Below is a small trained network, with its code and all its weights. Each question gives an input and a class and asks what happens when units are switched off, that is, made to give their printed mean instead of their output.

import numpy as np


def w(rows, s, z=0):
    codes = np.array(rows[::2]) - 128.0
    scale = np.full(codes.shape[1], s)
    scale[-1] = z or s
    return codes * scale


def f(y):
    return np.maximum(y, 0)


def log_softmax(a):
    a = a - a.max(-1, keepdims=True)
    return a - np.log(np.exp(a).sum(-1, keepdims=True))


def net(x, mask):
    res = np.array(x, float).reshape(1, 8) / 4 @ E
    y = f(res @ A[0][:, :-1].T + A[0][:, -1])
    res = res + np.where(mask, y, B[0][:, -1]) @ B[0][:, :-1]
    return log_softmax(res[-1] @ U[:, :-1].T + U[:, -1])


A, B = {}, {}
E = w([
[186,59,75,186,156,180,99,98,114,122,2,90],'x0',
[94,168,97,207,31,161,23,83,144,120,167,133],'x1',
[148,89,134,136,138,148,115,132,128,129,169,142],'x2',
[139,110,133,133,129,142,127,133,131,130,149,132],'x3',
[189,167,135,19,73,168,49,188,99,188,83,172],'x4',
[164,89,66,53,31,96,163,145,125,32,146,91],'x5',
[167,89,112,134,81,66,165,22,75,233,155,99],'x6',
[190,206,72,177,143,155,209,124,129,124,175,229],'x7',
],0.008)
A[0] = w([
[212,52,68,156,181,196,117,48,162,81,61,114,130],'neuron 1',
[81,144,91,213,69,130,83,105,149,111,194,61,215],'neuron 2',
[77,150,154,138,154,123,116,125,175,204,151,160,30],'neuron 3',
[63,151,169,192,167,99,132,126,111,178,89,143,126],'neuron 4',
[171,75,129,96,120,89,139,86,116,185,140,129,59],'neuron 5',
[150,152,112,176,73,160,89,83,112,69,163,135,189],'neuron 6',
[163,113,94,104,78,107,121,93,155,41,161,110,92],'neuron 7',
[79,145,147,87,181,226,95,180,183,1,98,156,52],'neuron 8',
[97,101,222,120,126,54,107,107,158,111,115,84,227],'neuron 9',
[175,70,165,79,234,72,247,147,71,125,134,84,191],'neuron 10',
[131,118,111,142,65,107,106,51,93,176,148,135,74],'neuron 11',
[42,126,158,200,179,68,196,59,167,45,160,99,103],'neuron 12',
[163,113,85,83,70,78,121,131,139,38,138,120,46],'neuron 13',
[131,121,147,97,84,94,130,79,77,201,98,157,132],'neuron 14',
[102,133,125,121,171,128,67,198,175,108,105,154,88],'neuron 15',
[147,209,151,81,134,154,98,149,58,205,84,129,103],'neuron 16',
[151,135,128,112,152,96,126,72,49,185,145,107,48],'neuron 17',
[136,112,126,137,131,63,151,62,88,159,145,110,23],'neuron 18',
[105,145,135,120,154,97,129,126,131,106,191,159,212],'neuron 19',
[106,108,194,99,109,68,163,157,170,143,173,167,123],'neuron 20',
[70,179,156,86,109,80,130,147,137,139,201,140,42],'neuron 21',
[103,147,175,93,114,72,132,128,150,114,247,133,76],'neuron 22',
[128,90,93,95,45,85,164,162,100,57,163,104,30],'neuron 23',
[103,147,175,171,168,167,78,107,149,194,171,132,158],'neuron 24',
[224,182,73,152,143,186,207,129,95,129,167,202,225],'neuron 25',
[148,156,137,61,73,152,86,207,104,165,129,164,253],'neuron 26',
[98,30,193,66,119,143,39,155,104,139,136,63,157],'neuron 27',
[145,102,63,87,39,119,176,141,131,71,143,103,30],'neuron 28',
],0.0076,0.0039)
B[0] = w([
[163,154,68,154,119,90,100,134,74,183,50,34,245],'neuron 1',
[91,192,154,26,124,188,88,137,65,128,125,151,242],'neuron 2',
[160,88,159,158,138,117,145,125,130,173,76,125,171],'neuron 3',
[170,87,171,136,160,187,181,87,169,146,102,142,195],'neuron 4',
[92,122,181,203,32,98,159,146,79,52,180,136,183],'neuron 5',
[79,193,142,100,164,127,93,133,122,116,121,138,207],'neuron 6',
[167,120,190,126,181,184,152,129,152,171,99,155,191],'neuron 7',
[72,114,183,201,36,80,180,147,69,70,155,112,230],'neuron 8',
[144,157,113,89,150,95,131,61,174,90,129,111,218],'neuron 9',
[77,254,137,57,146,215,65,159,62,128,158,189,248],'neuron 10',
[78,152,153,153,88,166,170,137,88,77,156,141,197],'neuron 11',
[153,19,22,75,78,197,97,150,167,146,231,111,236],'neuron 12',
[132,86,181,165,183,173,160,153,147,180,98,137,190],'neuron 13',
[99,132,126,176,76,147,163,150,157,83,156,115,201],'neuron 14',
[131,109,167,184,81,130,200,144,127,103,173,148,187],'neuron 15',
[145,56,90,111,124,177,132,113,151,145,173,110,213],'neuron 16',
[113,91,190,203,103,138,170,179,129,84,140,145,179],'neuron 17',
[117,100,153,149,99,87,187,176,105,90,174,121,177],'neuron 18',
[205,168,110,144,133,116,119,116,147,103,101,85,194],'neuron 19',
[148,171,82,174,108,126,75,140,121,158,48,82,191],'neuron 20',
[192,124,117,176,113,72,122,155,58,170,74,75,193],'neuron 21',
[156,160,66,188,130,75,103,159,87,177,58,56,208],'neuron 22',
[157,94,180,158,193,150,151,135,193,170,95,175,196],'neuron 23',
[151,132,195,105,174,156,153,157,177,152,84,134,213],'neuron 24',
[93,140,121,100,153,41,130,36,183,76,137,118,254],'neuron 25',
[165,83,64,69,113,173,105,119,150,122,187,70,248],'neuron 26',
[112,166,95,103,167,34,129,62,179,84,133,164,248],'neuron 27',
[145,118,212,144,178,121,164,156,195,201,109,169,195],'neuron 28',
],0.0068,0.0097)
U = w([
[88,88,200,213,54,112,194,184,82,37,166,122,87],'0',
[161,77,226,154,204,172,158,136,194,207,81,150,97],'1',
[175,150,47,182,121,79,78,157,47,182,36,60,102],'2',
[136,149,134,111,140,155,128,109,134,93,132,102,251],'3',
[146,41,42,78,108,193,111,137,152,132,204,110,114],'4',
[80,211,163,60,142,193,67,145,43,115,131,167,108],'5',
[115,145,115,112,173,22,141,2,200,60,137,137,103],'6',
],0.0089,0.011)

Each question gives the input, the list of numbers given to net, and the class t.
The units are the neurons (one row each of A and B). Each row of codes is followed by its name. A weight is (code - 128) times the scale printed after its matrix; where a second scale follows, it is the last column's (A, B and U).
mask holds one flag per neuron, in row order. A switched-off neuron (its flag False) gives its mean, the last column of its row in B, instead of its output. The means were averaged over made-up inputs and are rounded, as every weight is.
A unit's drop is (log p(t) with every unit on - log p(t) with that unit switched off) / (log p(t) with every unit on - log p(t) with every unit switched off).
The circuit of an input: a set's keep is (log p(t) with only the set's units on - log p(t) with every unit switched off) / (log p(t) with every unit on - log p(t) with every unit switched off). Starting from the 12 units with the biggest drops (on a tie, the unit counted first), units are removed one at a time, each time the one whose removal leaves the highest keep (on an exact tie, the one counted first), for as long as the keep stays at least 0.8.
circuit, biggest first: the units of the circuit, biggest drop first
unit that matters most: the unit with the biggest drop
k most important neurons: the k neurons with the biggest drops, biggest first
drop when u is switched off: that unit's drop, to one decimal
input [0,1,1,8,3,8,-6,-2], class 1: circuit, biggest first : [neuron 28; neuron 13]
input [-1,-6,-4,1,-3,4,6,0], class 0: unit that matters most : neuron 5
input [8,-2,2,-1,5,-6,8,-4], class 0: circuit, biggest first : [neuron 5; neuron 17]
input [-2,-6,-1,1,-5,1,0,2], class 5: 2 most important neurons : [neuron 10; neuron 26]
input [2,6,4,-7,-7,0,-4,4], class 4: 2 most important neurons : [neuron 12; neuron 10]
input [3,1,4,5,2,1,6,-7], class 6: 2 most important neurons : [neuron 27; neuron 8]
input [4,-7,6,-7,5,7,3,-1], class 1: 4 most important neurons : [neuron 28; neuron 23; neuron 13; neuron 2]
input [-7,4,-5,6,4,-1,-2,-6], class 2: circuit, biggest first : [neuron 21; neuron 22]
input [3,7,4,-1,5,2,0,0], class 5: circuit, biggest first : [neuron 6; neuron 2]
input [2,0,-2,8,2,-7,-7,-7], class 0: 3 most important neurons : [neuron 8; neuron 15; neuron 25]
input [-7,-1,4,1,3,-2,1,-6], class 2: 2 most important neurons : [neuron 22; neuron 21]
input [-3,-1,2,4,6,-6,8,8], class 0: circuit, biggest first : [neuron 17; neuron 5]
input [-5,1,-4,-6,-3,8,7,0], class 1: 2 most important neurons : [neuron 23; neuron 28]
input [8,3,-1,6,-4,2,8,-8], class 0: 4 most important neurons : [neuron 5; neuron 11; neuron 18; neuron 17]
input [8,1,-7,1,-5,-5,-4,5], class 2: unit that matters most : neuron 1
input [1,5,2,3,-3,7,4,6], class 1: circuit, biggest first : [neuron 28; neuron 7]
input [3,-2,-3,5,6,-5,1,1], class 4: circuit, biggest first : [neuron 16; neuron 26]
input [7,-5,4,-5,-2,2,1,0], class 2: 2 most important neurons : [neuron 1; neuron 2]
input [-1,2,0,7,5,8,8,-5], class 0: 2 most important neurons : [neuron 5; neuron 11]
input [6,4,-7,5,3,1,-1,-8], class 6: unit that matters most : neuron 27
input [7,-7,-3,-6,-8,1,5,-6], class 4: 2 most important neurons : [neuron 12; neuron 22]
input [8,6,3,5,-7,5,8,0], class 0: 4 most important neurons : [neuron 11; neuron 18; neuron 5; neuron 22]
input [6,-8,-8,-6,4,-5,-3,-8], class 3: 4 most important neurons : [neuron 25; neuron 10; neuron 2; neuron 16]
input [0,-4,1,-2,-2,-6,5,-7], class 6: drop when neuron 28 is switched off : 0.2
input [8,3,2,-3,-1,2,-2,8], class 2: drop when neuron 27 is switched off : 0.6
input [1,-7,-8,7,-6,-7,3,6], class 3: drop when neuron 11 is switched off : -0.1
